Below are the code and all the weights of a small trained network. Each question names an input and a class and asks about switching units off, where a switched-off unit gives its printed mean instead of its output.

import numpy as np


def w(rows, s, z=0):
    codes = np.array(rows[::2]) - 128.0
    scale = np.full(codes.shape[1], s)
    scale[-1] = z or s
    return codes * scale


def f(y):
    return np.maximum(y, 0)


def log_softmax(a):
    a = a - a.max(-1, keepdims=True)
    return a - np.log(np.exp(a).sum(-1, keepdims=True))


def net(x, mask):
    res = np.array(x, float).reshape(1, 6) / 4 @ E
    y = f(res @ A[0][:, :-1].T + A[0][:, -1])
    res = res + np.where(mask, y, B[0][:, -1]) @ B[0][:, :-1]
    return log_softmax(res[-1] @ U[:, :-1].T + U[:, -1])


A, B = {}, {}
E = w([
[1,130,122,36,138,67,101,186,189],'x0',
[122,122,124,116,130,128,135,117,103],'x1',
[156,8,130,102,100,60,49,34,179],'x2',
[192,132,59,52,14,129,199,167,161],'x3',
[128,121,136,131,124,134,125,139,127],'x4',
[125,141,143,108,124,142,125,110,115],'x5',
],0.0068)
A[0] = w([
[152,136,115,102,99,124,139,139,129,153],'n1',
[103,199,113,147,140,161,165,159,116,75],'n2',
[87,129,158,177,188,133,80,119,100,133],'n3',
[130,174,125,135,142,135,139,159,113,111],'n4',
[113,196,133,141,141,137,176,164,109,68],'n5',
[130,175,123,120,137,148,175,158,121,105],'n6',
[168,144,100,89,21,116,183,142,150,176],'n7',
[105,119,133,115,121,108,124,140,134,26],'n8',
[115,128,137,148,155,122,107,123,112,132],'n9',
[160,42,130,101,110,106,55,50,172,72],'n10',
[119,136,115,153,151,116,113,128,147,151],'n11',
[121,127,124,107,132,127,120,145,116,103],'n12',
[158,119,123,156,121,157,125,116,110,63],'n13',
[156,126,127,143,104,144,138,120,113,64],'n14',
[174,119,133,163,109,137,153,111,108,76],'n15',
[83,141,163,190,232,143,83,78,130,205],'n16',
[149,41,135,112,96,98,49,33,178,68],'n17',
[113,149,158,168,186,114,86,98,130,190],'n18',
[100,239,108,148,149,162,176,183,104,72],'n19',
[189,122,138,185,128,161,147,93,99,21],'n20',
[125,149,132,129,148,146,147,143,131,81],'n21',
[86,157,149,168,187,161,156,173,89,112],'n22',
[84,136,158,188,183,125,101,96,115,153],'n23',
[133,114,113,118,127,138,97,110,141,63],'n24',
[1,146,128,67,133,113,115,160,174,8],'n25',
[208,137,78,39,3,122,216,164,156,177],'n26',
[137,114,150,129,134,113,94,118,136,158],'n27',
[103,98,164,158,184,124,130,134,108,136],'n28',
[38,122,118,63,139,117,118,168,170,13],'n29',
[224,133,123,209,132,163,158,71,93,44],'n30',
[46,131,117,81,131,115,117,156,152,76],'n31',
[217,141,123,198,135,164,145,80,96,23],'n32',
],0.0086,0.0012)
B[0] = w([
[111,128,109,140,141,152,121,133,134,159],'n1',
[157,88,147,148,100,118,183,108,122,188],'n2',
[92,131,81,119,143,186,104,125,126,204],'n3',
[147,108,128,129,109,117,167,111,117,164],'n4',
[151,82,149,143,102,121,181,110,127,185],'n5',
[140,85,137,151,113,119,165,115,117,174],'n6',
[79,127,95,135,163,206,98,129,114,211],'n7',
[135,140,145,119,128,116,119,128,131,143],'n8',
[110,132,121,128,120,166,117,138,138,160],'n9',
[160,84,154,166,88,120,228,121,105,216],'n10',
[120,134,133,95,128,152,121,107,104,148],'n11',
[133,128,123,142,134,114,123,139,146,139],'n12',
[125,149,134,118,136,95,114,136,145,156],'n13',
[127,135,128,129,132,104,111,148,149,151],'n14',
[126,158,147,99,131,97,105,133,140,166],'n15',
[76,125,74,125,149,214,99,145,119,235],'n16',
[175,73,152,165,96,121,237,116,102,225],'n17',
[103,126,96,121,133,191,109,131,128,196],'n18',
[175,60,151,154,93,109,210,104,112,217],'n19',
[134,173,144,106,135,70,91,142,149,186],'n20',
[134,108,126,130,118,113,148,120,116,149],'n21',
[140,80,131,155,106,134,186,108,108,200],'n22',
[96,128,93,122,146,193,105,133,127,203],'n23',
[133,118,137,135,129,121,149,118,121,143],'n24',
[159,187,152,105,133,39,62,149,152,215],'n25',
[53,125,75,132,171,248,77,117,108,254],'n26',
[124,117,121,131,118,123,154,119,108,156],'n27',
[113,141,109,121,136,183,108,116,128,179],'n28',
[160,189,157,109,142,64,80,135,149,199],'n29',
[133,182,152,89,131,41,74,151,161,215],'n30',
[146,171,150,115,132,73,82,139,151,188],'n31',
[138,169,155,99,139,52,75,151,159,204],'n32',
],0.017,0.0091)
U = w([
[17,129,21,128,177,254,69,129,115,247],'0',
[178,53,169,199,34,102,230,90,104,144],'1',
[142,235,181,54,139,6,28,183,191,3],'2',
],0.0075,0.00074)

Each question gives the input, the list of numbers given to net, and the class t.
The units are the neurons (one row each of A and B). Each row of codes is followed by its name. A weight is (code - 128) times the scale printed after its matrix; where a second scale follows, it is the last column's (A, B and U).
mask holds one flag per neuron, in row order. A switched-off neuron (its flag False) gives its mean, the last column of its row in B, instead of its output. The means were averaged over made-up inputs and are rounded, as every weight is.
A unit's drop is (log p(t) with every unit on - log p(t) with that unit switched off) / (log p(t) with every unit on - log p(t) with every unit switched off).
The circuit of an input: a set's keep is (log p(t) with only the set's units on - log p(t) with every unit switched off) / (log p(t) with every unit on - log p(t) with every unit switched off). Starting from the 12 units with the biggest drops (on a tie, the unit counted first), units are removed one at a time, each time the one whose removal leaves the highest keep (on an exact tie, the one counted first), for as long as the keep stays at least 0.8.
circuit, biggest first: the units of the circuit, biggest drop first
most important unit: the unit with the biggest drop
top k neurons: the k neurons with the biggest drops, biggest first
drop when u is switched off: that unit's drop, to one decimal
input [7,-8,-6,0,-3,6], class 2: circuit, biggest first => n25
input [-7,2,5,8,1,-3], class 0: top 2 neurons => n26, n7
input [7,7,0,-6,-4,-5], class 2: top 3 neurons => n25, n26, n29
input [3,-7,-6,5,2,8], class 1: top 4 neurons => n19, n16, n2, n5
input [-5,3,-6,5,-5,8], class 1: top 4 neurons => n19, n16, n2, n5
input [5,0,-1,-4,7,5], class 2: top 2 neurons => n26, n25
input [-3,5,-2,0,-3,-6], class 2: top 2 neurons => n17, n10
input [4,-1,-6,-5,0,6], class 1: top 3 neurons => n19, n26, n22
input [1,-2,5,-3,-1,-5], class 1: top 3 neurons => n17, n26, n10
input [7,-2,-8,7,-1,-6], class 1: top 3 neurons => n19, n2, n5
input [5,-2,-5,-2,4,6], class 1: top 3 neurons => n19, n30, n22
input [-3,-8,5,-4,6,5], class 1: top 3 neurons => n17, n26, n10
input [7,-1,0,5,-7,6], class 2: top 2 neurons => n25, n29
input [-8,5,1,-6,3,-2], class 2: most important unit => n30
input [1,-1,7,-4,8,1], class 1: drop when n17 is switched off => 0.3
input [-5,-5,-4,-1,8,-6], class 2: drop when n17 is switched off => 0.4
input [4,6,-4,-2,7,-1], class 1: drop when n30 is switched off => 0.3
